Below is a small trained network, with its code and all its weights. Each question gives an input and a target symbol and asks what happens when units are switched off, that is, made to give their printed mean instead of their output.

import numpy as np


def w(rows, s, z=0):
    codes = np.array(rows[::2]) - 128.0
    scale = np.full(codes.shape[1], s)
    scale[-1] = z or s
    return codes * scale


def norm(h):
    return h / np.sqrt((h * h).mean(-1, keepdims=True) + 1e-5)


def f(y):
    return np.maximum(y, 0)


def softmax(a):
    e = np.exp(a - a.max(-1, keepdims=True))
    return e / e.sum(-1, keepdims=True)


def log_softmax(a):
    a = a - a.max(-1, keepdims=True)
    return a - np.log(np.exp(a).sum(-1, keepdims=True))


def net(x, mask):
    ids = ['ΔΛΠΦΨΩαεζηθμσ'.index(c) for c in x.split()]
    T = len(ids)
    res = E[ids] + P[:T]
    u = 0
    for l in range(2):
        q, k, v = (norm(res) @ M[l].T for M in (Q, K, V))
        z = softmax(np.where(np.tri(T) > 0, q @ k.T / 3**0.5, -1e9)) @ v
        res = res + np.where(mask[u], z, O[l][:, -1]) @ O[l][:, :-1]
        u += 1
        y = f(norm(res) @ A[l][:, :-1].T + A[l][:, -1])
        res = res + np.where(mask[u : u + 8], y, B[l][:, -1]) @ B[l][:, :-1]
        u += 8
    return log_softmax(norm(res)[-1] @ U[:, :-1].T + U[:, -1])


Q, K, V, O, A, B = {}, {}, {}, {}, {}, {}
E = w([
[180,9,96,203,88,184],'Δ',
[190,71,179,73,114,157],'Λ',
[88,187,164,51,121,141],'Π',
[41,230,190,101,73,132],'Φ',
[115,184,55,84,124,135],'Ψ',
[113,121,218,2,157,127],'Ω',
[104,174,181,58,138,172],'α',
[180,151,118,213,120,180],'ε',
[129,20,119,140,59,85],'ζ',
[78,166,82,75,99,141],'η',
[157,76,147,167,115,212],'θ',
[115,140,76,74,133,119],'μ',
[108,169,104,128,119,201],'σ',
],0.0063)
P = w([
[152,78,144,169,173,135],'0',
[108,131,95,133,148,91],'1',
[158,138,131,27,2,194],'2',
[209,128,138,129,179,125],'3',
[109,138,98,133,150,90],'4',
[140,101,139,83,54,189],'5',
[210,129,139,129,180,125],'6',
[109,141,99,134,150,90],'7',
[129,88,157,107,60,190],'8',
[209,128,139,128,179,125],'9',
],0.0074)
Q[0] = w([
[102,63,103,254,87,89],'L0H0',
[104,212,153,167,139,203],'L0H0',
[183,141,194,130,126,16],'L0H0',
],0.0049)
K[0] = w([
[104,131,127,196,186,109],'L0H0',
[88,161,102,151,64,178],'L0H0',
[140,137,98,99,161,3],'L0H0',
],0.0059)
V[0] = w([
[51,172,157,172,114,251],'L0H0',
[158,155,5,179,147,35],'L0H0',
[100,146,222,126,210,140],'L0H0',
],0.0017)
O[0] = w([
[172,112,120,74,136,130,148],'L0H0',
[114,194,143,175,141,199,12],'L0H0',
[165,253,109,185,172,144,118],'L0H0',
],0.0046,0.0011)
A[0] = w([
[199,83,146,144,119,182,150],'L0N0',
[137,112,182,77,135,66,18],'L0N1',
[138,147,78,177,69,176,136],'L0N2',
[254,101,173,141,82,121,106],'L0N3',
[145,101,139,131,93,175,160],'L0N4',
[167,136,118,194,49,31,230],'L0N5',
[142,80,95,140,92,138,15],'L0N6',
[101,84,34,146,76,36,7],'L0N7',
],0.0062,0.0013)
B[0] = w([
[14,182,123,99,146,134,255],'L0N0',
[90,183,80,218,98,96,170],'L0N1',
[80,188,191,52,87,18,187],'L0N2',
[116,178,142,78,167,163,252],'L0N3',
[123,124,144,51,80,126,209],'L0N4',
[89,128,87,3,188,190,165],'L0N5',
[222,202,90,173,173,58,180],'L0N6',
[109,206,219,142,125,137,163],'L0N7',
],0.0043,0.0047)
Q[1] = w([
[211,75,165,90,170,191],'L1H0',
[27,106,65,153,101,50],'L1H0',
[254,24,194,132,135,210],'L1H0',
],0.0072)
K[1] = w([
[183,193,102,17,36,170],'L1H0',
[84,29,113,255,144,130],'L1H0',
[205,176,107,29,48,111],'L1H0',
],0.0067)
V[1] = w([
[182,221,87,111,192,74],'L1H0',
[47,245,21,100,156,194],'L1H0',
[85,144,172,1,93,113],'L1H0',
],0.0031)
O[1] = w([
[117,168,3,22,11,118,162],'L1H0',
[183,62,32,236,51,36,240],'L1H0',
[55,57,84,222,103,168,254],'L1H0',
],0.0043,0.0035)
A[1] = w([
[109,190,96,100,171,82,175],'L1N0',
[154,112,254,48,121,133,213],'L1N1',
[166,138,224,142,25,175,206],'L1N2',
[128,210,156,102,48,62,150],'L1N3',
[98,154,158,163,133,182,2],'L1N4',
[87,159,167,84,140,185,146],'L1N5',
[99,133,159,218,153,19,55],'L1N6',
[225,172,122,139,51,81,161],'L1N7',
],0.0054,0.0021)
B[1] = w([
[77,115,220,162,139,135,224],'L1N0',
[144,220,30,101,92,149,203],'L1N1',
[140,144,37,155,64,80,204],'L1N2',
[253,50,61,107,192,196,253],'L1N3',
[146,85,189,189,34,105,135],'L1N4',
[149,68,122,132,69,36,198],'L1N5',
[149,218,122,166,95,190,155],'L1N6',
[116,122,249,123,109,90,197],'L1N7',
],0.0053,0.0043)
U = w([
[161,118,84,1,102,147,160],'Δ',
[134,80,96,141,65,57,86],'Λ',
[106,71,147,201,79,164,223],'Π',
[36,162,70,184,126,186,45],'Φ',
[194,128,89,166,159,46,7],'Ψ',
[235,181,140,212,114,151,8],'Ω',
[194,90,220,88,170,147,234],'α',
[60,124,216,150,99,73,182],'ε',
[114,196,168,197,144,213,185],'ζ',
[119,101,76,164,202,66,99],'η',
[26,72,145,61,178,117,106],'θ',
[138,83,73,122,236,220,122],'μ',
[106,220,167,70,166,87,207],'σ',
],0.0093,0.0019)

Each question gives the input, a string of symbols that net reads in full, and the target symbol t.
The units are the heads (3 rows each of Q, K, V and O) and the neurons (one row each of A and B). Each row of codes is followed by its name. A weight is (code - 128) times the scale printed after its matrix; where a second scale follows, it is the last column's (O, A, B and U).
mask holds one flag per unit, layer by layer, with each layer's heads first. A switched-off unit (its flag False) gives its mean, the last column of its rows in O or B, instead of its output. The means were averaged over made-up inputs and are rounded, as every weight is.
A unit's drop is (log p(t) with every unit on - log p(t) with that unit switched off) / (log p(t) with every unit on - log p(t) with every unit switched off).
The circuit of an input: a set's keep is (log p(t) with only the set's units on - log p(t) with every unit switched off) / (log p(t) with every unit on - log p(t) with every unit switched off). Starting from the 12 units with the biggest drops (on a tie, the unit counted first), units are removed one at a time, each time the one whose removal leaves the highest keep (on an exact tie, the one counted first), for as long as the keep stays at least 0.8.
circuit, biggest first: the units of the circuit, biggest drop first
k most important neurons: the k neurons with the biggest drops, biggest first
top k neurons in layer l: the k neurons of layer l with the biggest drops, biggest first
input η Ω Δ ε Λ Π Ψ ζ, target Ω: circuit, biggest first	[L0N7 L1N6 L1N3]
input Δ Δ Δ Δ Ψ, target σ: circuit, biggest first	[L1H0]
input Φ ε Π Λ Δ Π Δ θ θ θ, target Π: circuit, biggest first	[L1H0 L1N4 L0N0]
input Δ ζ Ω Π Ω ζ α, target ε: top 2 neurons in layer 0	[L0N2 L0N1]
input Λ ε Δ Ψ θ Λ μ Λ, target Φ: top 3 neurons in layer 0	[L0N2 L0N1 L0N3]
input Δ Π ζ θ Λ, target σ: circuit, biggest first	[L1H0 L0N1]
input Π μ θ Φ α, target Δ: 2 most important neurons	[L0N0 L1N3]
input Π Δ θ ε Π, target Δ: circuit, biggest first	[L0N0 L1N3]
input μ ζ Π μ, target η: top 3 neurons in layer 0	[L0N2 L0N5 L0N4]
input θ Π Δ Ψ Ψ, target ζ: top 3 neurons in layer 0	[L0N0 L0N4 L0N7]
input Λ Ω ζ Δ ε ζ η, target Λ: top 4 neurons in layer 0	[L0N5 L0N0 L0N3 L0N2]
input Π Δ Δ μ σ, target Δ: 4 most important neurons	[L0N0 L0N2 L1N3 L0N1]
input θ Δ Δ ζ ε ε η θ, target ζ: 2 most important neurons	[L0N0 L1N6]
input Π Λ Δ Ψ θ, target Δ: top 3 neurons in layer 0	[L0N2 L0N4 L0N0]
input η ε η Π Φ Δ Π Ω, target Ω: most important neuron	[L0N1]
input ε η ζ η μ, target Ψ: top 2 neurons in layer 1	[L1N3 L1N1]
input θ Ω θ Λ ζ Λ σ, target Φ: top 2 neurons in layer 0	[L0N0 L0N7]
input Π η Π ζ Δ Δ Π Φ θ μ, target η: top 3 neurons in layer 0	[L0N2 L0N4 L0N6]
input μ α Π Δ Ω, target α: 2 most important neurons	[L0N0 L1N3]
input Φ Ψ ε α Λ, target μ: top neuron in layer 1	[L1N3]
